Here is a tiny trained network, its code and every weight. The questions are about switching its units off for an input and a class, where a switched-off unit gives its printed mean instead of its output.

import numpy as np


def w(rows, s, z=0):
    codes = np.array(rows[::2]) - 128.0
    scale = np.full(codes.shape[1], s)
    scale[-1] = z or s
    return codes * scale


def f(y):
    return np.maximum(y, 0)


def log_softmax(a):
    a = a - a.max(-1, keepdims=True)
    return a - np.log(np.exp(a).sum(-1, keepdims=True))


def net(x, mask):
    res = np.array(x, float).reshape(1, 6) / 4 @ E
    y = f(res @ A[0][:, :-1].T + A[0][:, -1])
    res = res + np.where(mask, y, B[0][:, -1]) @ B[0][:, :-1]
    return log_softmax(res[-1] @ U[:, :-1].T + U[:, -1])


A, B = {}, {}
E = w([
[195,146,150,32,136,142,33,94,199],'x0',
[87,242,177,181,124,171,115,129,150],'x1',
[166,120,120,248,95,34,84,61,174],'x2',
[193,127,208,145,75,125,84,137,18],'x3',
[123,126,119,140,149,127,95,129,112],'x4',
[140,80,232,128,208,68,144,172,177],'x5',
],0.012)
A[0] = w([
[48,115,42,133,174,142,150,128,231,61],'N1',
[72,105,154,105,141,195,133,164,63,119],'N2',
[131,77,255,143,179,65,126,178,121,118],'N3',
[176,122,252,143,22,133,76,145,30,149],'N4',
[141,122,74,190,161,102,126,74,204,88],'N5',
[167,127,146,214,56,36,86,57,170,65],'N6',
[227,161,151,97,195,147,99,67,199,21],'N7',
[72,179,68,99,60,149,89,70,135,81],'N8',
[136,202,156,209,102,102,113,99,179,86],'N9',
[19,114,86,111,124,146,123,87,214,117],'N10',
[219,157,149,77,124,154,42,88,201,47],'N11',
[113,132,188,142,200,75,132,185,204,54],'N12',
[175,145,142,64,129,162,83,106,149,96],'N13',
[80,243,193,170,105,157,98,161,158,83],'N14',
[28,121,103,170,121,90,176,125,67,104],'N15',
[88,216,180,150,167,154,134,68,138,16],'N16',
[183,18,48,69,132,59,148,100,87,148],'N17',
[137,150,117,118,16,128,89,132,59,69],'N18',
[76,86,147,212,103,126,176,163,62,3],'N19',
[74,131,16,105,80,171,109,66,109,42],'N20',
[83,113,126,212,146,97,208,204,102,69],'N21',
[135,124,108,203,136,95,101,43,186,124],'N22',
[131,117,197,124,248,103,147,177,173,40],'N23',
[24,111,88,128,138,129,112,134,207,39],'N24',
[80,116,132,56,159,222,111,172,131,106],'N25',
[66,227,142,66,181,151,144,161,102,138],'N26',
],0.0097,0.0027)
B[0] = w([
[66,139,218,135,196,99,45,3,80,197],'N1',
[107,90,88,137,113,128,165,89,93,179],'N2',
[148,198,106,122,70,62,113,144,94,207],'N3',
[47,170,228,69,187,103,101,20,45,251],'N4',
[71,90,117,131,127,140,201,140,41,186],'N5',
[73,94,64,83,110,179,237,139,59,237],'N6',
[171,148,107,193,171,200,112,114,165,184],'N7',
[186,189,47,117,70,58,127,178,165,186],'N8',
[90,70,77,63,155,126,175,153,122,201],'N9',
[80,187,234,120,175,91,46,20,34,183],'N10',
[204,117,105,237,193,203,96,98,180,202],'N11',
[162,216,91,154,67,77,112,198,113,184],'N12',
[163,103,81,192,158,208,137,60,154,176],'N13',
[93,68,176,115,157,76,45,224,218,201],'N14',
[186,132,82,181,173,197,73,147,184,197],'N15',
[81,20,153,45,168,99,54,246,202,173],'N16',
[32,53,182,70,158,99,65,255,232,209],'N17',
[141,209,180,129,101,71,98,154,105,198],'N18',
[208,112,130,163,200,183,122,45,200,201],'N19',
[190,218,79,148,35,43,135,212,146,197],'N20',
[203,163,119,199,188,215,132,119,214,202],'N21',
[98,110,58,143,159,121,182,150,88,201],'N22',
[178,204,62,87,87,55,187,139,133,185],'N23',
[90,168,185,109,159,98,105,47,78,173],'N24',
[151,81,71,90,165,160,222,143,42,186],'N25',
[64,73,47,61,141,164,186,171,91,184],'N26',
],0.0083,0.02)
U = w([
[90,171,196,123,132,104,82,30,65,249],'0',
[101,48,40,102,112,169,222,137,57,4],'1',
[202,138,92,219,141,217,95,89,207,154],'2',
[177,252,80,129,43,41,119,167,142,16],'3',
[75,8,148,78,123,77,66,204,237,204],'4',
],0.012,0.003)

Each question gives the input, the list of numbers given to net, and the class t.
The units are the neurons (one row each of A and B). Each row of codes is followed by its name. A weight is (code - 128) times the scale printed after its matrix; where a second scale follows, it is the last column's (A, B and U).
mask holds one flag per neuron, in row order. A switched-off neuron (its flag False) gives its mean, the last column of its row in B, instead of its output. The means were averaged over made-up inputs and are rounded, as every weight is.
A unit's drop is (log p(t) with every unit on - log p(t) with that unit switched off) / (log p(t) with every unit on - log p(t) with every unit switched off).
The circuit of an input: a set's keep is (log p(t) with only the set's units on - log p(t) with every unit switched off) / (log p(t) with every unit on - log p(t) with every unit switched off). Starting from the 12 units with the biggest drops (on a tie, the unit counted first), units are removed one at a time, each time the one whose removal leaves the highest keep (on an exact tie, the one counted first), for as long as the keep stays at least 0.8.
units of the circuit, in order: the units of the circuit, biggest drop first
k most important neurons: the k neurons with the biggest drops, biggest first
drop of u: that unit's drop, to one decimal
input [2,-7,2,2,3,-3], class 4: units of the circuit, in order	[N17]
input [0,-1,4,-6,6,7], class 3: 4 most important neurons	[N12; N23; N4; N3]
input [-1,8,-6,-2,8,4], class 4: 2 most important neurons	[N14; N16]
input [-7,6,5,-1,3,-7], class 2: 2 most important neurons	[N19; N15]
input [7,0,2,-8,4,-2], class 0: 2 most important neurons	[N10; N1]
input [6,6,0,3,7,3], class 2: 3 most important neurons	[N11; N17; N7]
input [-7,2,-5,-5,8,4], class 2: 2 most important neurons	[N21; N4]
input [-1,-6,3,-1,1,6], class 3: 4 most important neurons	[N3; N23; N12; N14]
input [-8,6,4,-6,2,-6], class 2: 2 most important neurons	[N15; N21]
input [5,6,0,-5,-2,-2], class 4: 2 most important neurons	[N16; N4]
input [7,-1,-5,-4,-5,7], class 2: 2 most important neurons	[N11; N7]
input [1,7,-6,2,-2,3], class 4: 3 most important neurons	[N14; N16; N6]
input [3,5,-6,0,-5,6], class 1: 2 most important neurons	[N26; N25]
input [-2,2,-4,-4,6,-6], class 3: units of the circuit, in order	[N20]
input [5,-8,3,3,0,8], class 3: 3 most important neurons	[N3; N23; N12]
input [5,-5,-6,-6,-7,8], class 3: drop of N12	0.3
input [6,4,1,0,-6,6], class 2: drop of N21	0.0
input [-4,6,-6,2,5,8], class 3: drop of N3	0.4
